Below is a small trained network, with its code and all its weights. Each question gives an input and a class and asks what happens when units are switched off, that is, made to give their printed mean instead of their output.

import numpy as np


def w(rows, s, z=0):
    codes = np.array(rows[::2]) - 128.0
    scale = np.full(codes.shape[1], s)
    scale[-1] = z or s
    return codes * scale


def norm(h):
    return h / np.sqrt((h * h).mean(-1, keepdims=True) + 1e-5)


def f(y):
    return y / 2 * (1 + np.tanh(0.7978845608 * (y + 0.044715 * y**3)))


def log_softmax(a):
    a = a - a.max(-1, keepdims=True)
    return a - np.log(np.exp(a).sum(-1, keepdims=True))


def net(x, mask):
    res = np.array(x, float).reshape(1, 6) / 4 @ E
    u = 0
    for l in range(2):
        y = f(norm(res) @ A[l][:, :-1].T + A[l][:, -1])
        res = res + np.where(mask[u : u + 10], y, B[l][:, -1]) @ B[l][:, :-1]
        u += 10
    return log_softmax(norm(res)[-1] @ U[:, :-1].T + U[:, -1])


A, B = {}, {}
E = w([
[128,205,53,196],'x0',
[92,92,30,129],'x1',
[92,124,123,72],'x2',
[27,2,150,117],'x3',
[162,65,143,216],'x4',
[218,151,26,82],'x5',
],0.0072)
A[0] = w([
[125,202,172,179,247],'0.n1',
[174,97,103,90,115],'0.n2',
[85,174,108,65,84],'0.n3',
[114,144,197,125,115],'0.n4',
[213,247,108,201,136],'0.n5',
[118,58,151,236,33],'0.n6',
[113,175,106,48,3],'0.n7',
[108,106,111,107,134],'0.n8',
[130,125,56,141,99],'0.n9',
[189,104,149,33,148],'0.n10',
],0.013,0.0049)
B[0] = w([
[171,88,123,40,215],'0.n1',
[190,199,94,114,151],'0.n2',
[56,130,75,148,159],'0.n3',
[111,59,171,24,159],'0.n4',
[176,163,82,41,254],'0.n5',
[141,77,74,167,184],'0.n6',
[125,108,96,166,148],'0.n7',
[88,156,90,120,144],'0.n8',
[74,254,173,105,158],'0.n9',
[120,165,96,128,188],'0.n10',
],0.0092,0.0081)
A[1] = w([
[112,168,121,159,46],'1.n1',
[150,150,255,99,188],'1.n2',
[163,167,103,125,57],'1.n3',
[158,51,99,219,204],'1.n4',
[115,118,124,94,7],'1.n5',
[176,68,27,111,255],'1.n6',
[49,125,190,128,18],'1.n7',
[16,99,106,23,173],'1.n8',
[33,168,165,153,122],'1.n9',
[61,97,70,181,124],'1.n10',
],0.015,0.003)
B[1] = w([
[117,107,87,124,125],'1.n1',
[250,21,45,153,165],'1.n2',
[110,212,178,116,163],'1.n3',
[23,151,185,44,176],'1.n4',
[139,133,121,156,131],'1.n5',
[48,222,111,97,244],'1.n6',
[195,110,121,44,151],'1.n7',
[194,115,62,255,248],'1.n8',
[161,84,124,135,149],'1.n9',
[136,119,213,195,175],'1.n10',
],0.0091,0.011)
U = w([
[234,3,133,99,129],'0',
[117,143,52,194,171],'1',
[41,77,199,154,3],'2',
[177,240,65,21,159],'3',
],0.014,0.0059)

Each question gives the input, the list of numbers given to net, and the class t.
The units are the neurons (one row each of A and B). Each row of codes is followed by its name. A weight is (code - 128) times the scale printed after its matrix; where a second scale follows, it is the last column's (A, B and U).
mask holds one flag per neuron, layer by layer. A switched-off neuron (its flag False) gives its mean, the last column of its row in B, instead of its output. The means were averaged over made-up inputs and are rounded, as every weight is.
A unit's drop is (log p(t) with every unit on - log p(t) with that unit switched off) / (log p(t) with every unit on - log p(t) with every unit switched off).
The circuit of an input: a set's keep is (log p(t) with only the set's units on - log p(t) with every unit switched off) / (log p(t) with every unit on - log p(t) with every unit switched off). Starting from the 12 units with the biggest drops (on a tie, the unit counted first), units are removed one at a time, each time the one whose removal leaves the highest keep (on an exact tie, the one counted first), for as long as the keep stays at least 0.8.
circuit, biggest first: the units of the circuit, biggest drop first
most important unit: the unit with the biggest drop
top k neurons: the k neurons with the biggest drops, biggest first
top k neurons in layer l: the k neurons of layer l with the biggest drops, biggest first
drop of u: that unit's drop, to one decimal
input [-7,6,-1,-5,6,-2], class 2: circuit, biggest first : [0.n5; 1.n4]
input [-3,3,8,6,1,1], class 1: circuit, biggest first : [1.n8]
input [-3,-5,-2,7,-6,3], class 0: circuit, biggest first : [0.n5; 1.n6]
input [0,8,5,2,4,-2], class 2: circuit, biggest first : [0.n5; 1.n10]
input [5,6,-4,5,6,4], class 2: circuit, biggest first : [0.n5; 1.n4; 1.n10]
input [-5,5,-8,-1,3,0], class 2: circuit, biggest first : [0.n5; 1.n4]
input [-3,4,-2,3,-5,-3], class 0: top 3 neurons : [0.n5; 1.n6; 1.n7]
input [-8,2,6,-7,0,-4], class 1: top 2 neurons : [1.n8; 0.n10]
input [1,0,-5,-1,5,-3], class 3: top 2 neurons in layer 0 : [0.n1; 0.n5]
input [4,2,0,4,0,-1], class 2: top 2 neurons in layer 1 : [1.n10; 1.n4]
input [-5,4,2,2,-3,3], class 1: top 2 neurons : [0.n5; 1.n8]
input [-4,-7,5,6,5,8], class 3: top 2 neurons in layer 0 : [0.n2; 0.n10]
input [-7,4,7,7,8,2], class 2: top 2 neurons : [0.n5; 1.n4]
input [-2,-1,4,3,1,1], class 1: most important unit : 0.n9
input [7,-4,6,1,6,-6], class 2: top 2 neurons : [0.n6; 0.n5]
input [-5,7,4,7,-2,1], class 1: drop of 1.n8 : 0.4
input [-3,-1,4,5,8,8], class 3: drop of 0.n2 : 0.2
input [-2,-6,-2,8,-7,-6], class 0: drop of 1.n7 : 0.0
input [-5,1,-6,7,-5,-1], class 0: drop of 0.n5 : 0.6
input [-2,-5,4,-7,8,-5], class 0: top neuron : [1.n2]
input [0,-8,3,7,-6,2], class 0: top 2 neurons in layer 1 : [1.n6; 1.n7]
